Below is a small trained network, with its code and all its weights. Each question gives an input and a target symbol and asks what happens when units are switched off, that is, made to give their printed mean instead of their output.

import numpy as np


def w(rows, s, z=0):
    codes = np.array(rows[::2]) - 128.0
    scale = np.full(codes.shape[1], s)
    scale[-1] = z or s
    return codes * scale


def norm(h):
    return h / np.sqrt((h * h).mean(-1, keepdims=True) + 1e-5)


def f(y):
    return y / 2 * (1 + np.tanh(0.7978845608 * (y + 0.044715 * y**3)))


def softmax(a):
    e = np.exp(a - a.max(-1, keepdims=True))
    return e / e.sum(-1, keepdims=True)


def log_softmax(a):
    a = a - a.max(-1, keepdims=True)
    return a - np.log(np.exp(a).sum(-1, keepdims=True))


def net(x, mask):
    ids = ['Πβγεμξτψ'.index(c) for c in x.split()]
    T = len(ids)
    res = E[ids] + P[:T]
    u = 0
    for l in range(2):
        r = norm(res)
        for j in range(2):
            rows = slice(3 * j, 3 * j + 3)
            q, k, v = (r @ M[l][rows].T for M in (Q, K, V))
            z = softmax(np.where(np.tri(T) > 0, q @ k.T / 3**0.5, -1e9)) @ v
            o = O[l][rows]
            res = res + np.where(mask[u + j], z, o[:, -1]) @ o[:, :-1]
        u += 2
        y = f(norm(res) @ A[l][:, :-1].T + A[l][:, -1])
        res = res + np.where(mask[u : u + 16], y, B[l][:, -1]) @ B[l][:, :-1]
        u += 16
    return log_softmax(norm(res)[-1] @ U[:, :-1].T + U[:, -1])


Q, K, V, O, A, B = {}, {}, {}, {}, {}, {}
E = w([
[108,98,172],'Π',
[99,114,167],'β',
[111,105,178],'γ',
[106,132,175],'ε',
[62,182,211],'μ',
[187,251,123],'ξ',
[141,66,76],'τ',
[136,157,168],'ψ',
],0.016)
P = w([
[24,181,31],'0',
[110,237,226],'1',
[100,194,30],'2',
[222,126,122],'3',
[132,13,183],'4',
[110,203,29],'5',
[246,130,140],'6',
[164,56,19],'7',
[103,208,29],'8',
[254,173,83],'9',
],0.0081)
Q[0] = w([
[143,145,1],'0.h0',
[154,169,186],'0.h0',
[69,44,149],'0.h0',
[100,149,128],'0.h1',
[205,116,66],'0.h1',
[131,207,168],'0.h1',
],0.0099)
K[0] = w([
[126,160,203],'0.h0',
[160,94,103],'0.h0',
[106,143,152],'0.h0',
[130,102,145],'0.h1',
[245,104,116],'0.h1',
[122,119,33],'0.h1',
],0.013)
V[0] = w([
[121,145,92],'0.h0',
[204,55,26],'0.h0',
[105,173,35],'0.h0',
[255,93,194],'0.h1',
[175,164,216],'0.h1',
[234,69,210],'0.h1',
],0.0054)
O[0] = w([
[232,205,134,138],'0.h0',
[221,9,141,10],'0.h0',
[133,159,152,158],'0.h0',
[56,200,3,3],'0.h1',
[84,10,199,116],'0.h1',
[175,220,220,8],'0.h1',
],0.0035,0.0031)
A[0] = w([
[136,154,161,127],'0.n0',
[76,28,128,2],'0.n1',
[76,136,63,140],'0.n2',
[89,130,130,72],'0.n3',
[89,145,68,150],'0.n4',
[147,166,200,104],'0.n5',
[86,222,158,38],'0.n6',
[125,124,147,101],'0.n7',
[109,242,106,187],'0.n8',
[162,115,177,103],'0.n9',
[111,117,132,95],'0.n10',
[161,49,95,123],'0.n11',
[115,162,152,91],'0.n12',
[192,121,45,208],'0.n13',
[9,117,106,68],'0.n14',
[68,140,63,101],'0.n15',
],0.012,0.0055)
B[0] = w([
[61,136,75,151],'0.n0',
[64,88,162,142],'0.n1',
[170,98,52,184],'0.n2',
[191,110,126,129],'0.n3',
[212,57,57,179],'0.n4',
[1,144,125,176],'0.n5',
[66,185,120,185],'0.n6',
[107,129,130,124],'0.n7',
[53,91,103,254],'0.n8',
[119,112,72,148],'0.n9',
[141,131,146,121],'0.n10',
[109,231,119,149],'0.n11',
[121,180,131,139],'0.n12',
[145,88,245,187],'0.n13',
[252,48,88,208],'0.n14',
[143,98,86,176],'0.n15',
],0.0077,0.0068)
Q[1] = w([
[109,97,181],'1.h0',
[165,71,159],'1.h0',
[211,199,150],'1.h0',
[71,99,122],'1.h1',
[100,111,10],'1.h1',
[225,146,2],'1.h1',
],0.0084)
K[1] = w([
[154,144,101],'1.h0',
[163,91,70],'1.h0',
[114,148,91],'1.h0',
[140,144,159],'1.h1',
[80,114,162],'1.h1',
[70,9,174],'1.h1',
],0.012)
V[1] = w([
[113,145,36],'1.h0',
[118,51,90],'1.h0',
[142,86,123],'1.h0',
[50,98,164],'1.h1',
[85,1,189],'1.h1',
[140,220,140],'1.h1',
],0.0073)
O[1] = w([
[248,94,43,220],'1.h0',
[253,200,110,254],'1.h0',
[138,157,138,159],'1.h0',
[94,85,213,244],'1.h1',
[53,15,124,239],'1.h1',
[68,185,185,43],'1.h1',
],0.005,0.0021)
A[1] = w([
[140,90,165,125],'1.n0',
[113,65,122,111],'1.n1',
[126,100,148,104],'1.n2',
[91,200,88,253],'1.n3',
[100,118,126,46],'1.n4',
[106,255,78,24],'1.n5',
[132,110,139,86],'1.n6',
[222,160,169,152],'1.n7',
[141,125,163,115],'1.n8',
[83,158,153,146],'1.n9',
[130,148,139,90],'1.n10',
[160,185,170,54],'1.n11',
[167,74,199,191],'1.n12',
[163,42,56,141],'1.n13',
[134,78,142,35],'1.n14',
[169,151,120,114],'1.n15',
],0.017,0.0048)
B[1] = w([
[30,144,144,148],'1.n0',
[86,81,146,168],'1.n1',
[102,136,133,134],'1.n2',
[181,173,166,191],'1.n3',
[185,121,106,125],'1.n4',
[155,54,152,165],'1.n5',
[98,135,100,126],'1.n6',
[205,122,158,172],'1.n7',
[122,178,138,133],'1.n8',
[133,107,63,172],'1.n9',
[128,146,107,123],'1.n10',
[137,161,60,141],'1.n11',
[1,153,230,190],'1.n12',
[54,198,202,247],'1.n13',
[33,128,123,136],'1.n14',
[183,90,127,134],'1.n15',
],0.0086,0.011)
U = w([
[114,47,136,87],'Π',
[122,33,60,131],'β',
[64,176,135,178],'γ',
[110,132,247,47],'ε',
[171,124,102,254],'μ',
[112,110,6,123],'ξ',
[102,162,47,67],'τ',
[114,54,163,70],'ψ',
],0.017,0.0066)

Each question gives the input, a string of symbols that net reads in full, and the target symbol t.
The units are the heads (3 rows each of Q, K, V and O) and the neurons (one row each of A and B). Each row of codes is followed by its name. A weight is (code - 128) times the scale printed after its matrix; where a second scale follows, it is the last column's (O, A, B and U).
mask holds one flag per unit, layer by layer, with each layer's heads first. A switched-off unit (its flag False) gives its mean, the last column of its rows in O or B, instead of its output. The means were averaged over made-up inputs and are rounded, as every weight is.
A unit's drop is (log p(t) with every unit on - log p(t) with that unit switched off) / (log p(t) with every unit on - log p(t) with every unit switched off).
The circuit of an input: a set's keep is (log p(t) with only the set's units on - log p(t) with every unit switched off) / (log p(t) with every unit on - log p(t) with every unit switched off). Starting from the 12 units with the biggest drops (on a tie, the unit counted first), units are removed one at a time, each time the one whose removal leaves the highest keep (on an exact tie, the one counted first), for as long as the keep stays at least 0.8.
units of the circuit, in order: the units of the circuit, biggest drop first
top k neurons: the k neurons with the biggest drops, biggest first
top k neurons in layer l: the k neurons of layer l with the biggest drops, biggest first
heads that matter: for each layer, one digit per head in row order, 1 if its drop is at least 0.15 and else 0, layers parted by /
drop of u: that unit's drop, to one decimal
input τ ξ ε ξ, target μ: units of the circuit, in order : (1.n13)
input γ τ ψ ε β ξ β, target μ: top 2 neurons : (0.n14; 0.n4)
input τ ε τ ε μ ψ, target ξ: units of the circuit, in order : (1.n13; 1.n12; 0.n14)
input γ ε ξ γ, target μ: heads that matter : 00 / 01
input β γ μ, target ξ: heads that matter : 00 / 00
input μ τ ξ, target μ: units of the circuit, in order : (1.n13; 1.n5)
input γ ψ Π, target ψ: heads that matter : 11 / 00
input μ τ ε Π ξ, target γ: top 3 neurons : (0.n8; 0.n11; 0.n2)
input β ε ε ε, target ξ: top 3 neurons : (1.n9; 1.n13; 1.n12)
input Π ξ ψ β ε β ε, target μ: top 3 neurons in layer 0 : (0.n13; 0.n9; 0.n1)
input τ ε ε τ ξ Π, target ψ: heads that matter : 01 / 00
input ε μ ψ ε ε ξ β ξ β β, target μ: top 4 neurons : (1.n12; 1.n13; 1.n3; 1.n9)
input β β ε ψ, target τ: top 2 neurons in layer 1 : (1.n9; 1.n12)
input τ ε ε ε ε β γ ε ξ γ, target μ: heads that matter : 01 / 01
input ξ ψ β γ ε Π ε γ ε Π, target μ: heads that matter : 01 / 01
input ε β ψ, target ξ: top 2 neurons in layer 0 : (0.n8; 0.n6)
input ξ ε τ ξ ε ψ Π ε γ ψ, target μ: top 2 neurons : (1.n13; 1.n11)
input ε ε β ξ ξ ψ ξ Π β Π, target μ: top 2 neurons : (0.n14; 1.n13)
input τ τ τ τ ε, target γ: top neuron : (0.n8)
input β β β ε, target ξ: top 4 neurons in layer 1 : (1.n9; 1.n13; 1.n12; 1.n5)
input μ ψ ε ε Π β β τ μ, target ξ: top neuron in layer 0 : (0.n8)
input γ ξ μ, target τ: top 2 neurons in layer 0 : (0.n8; 0.n6)
input Π τ ε ξ β, target γ: top 2 neurons in layer 0 : (0.n14; 0.n13)
input β ε ξ ψ γ, target γ: drop of 1.n5 : 0.1
input ε ψ ε τ ε γ β Π, target γ: drop of 0.n1 : 0.1
input Π ξ μ, target τ: drop of 0.n13 : 0.3
input ψ Π ξ ε, target μ: drop of 1.n6 : 0.0
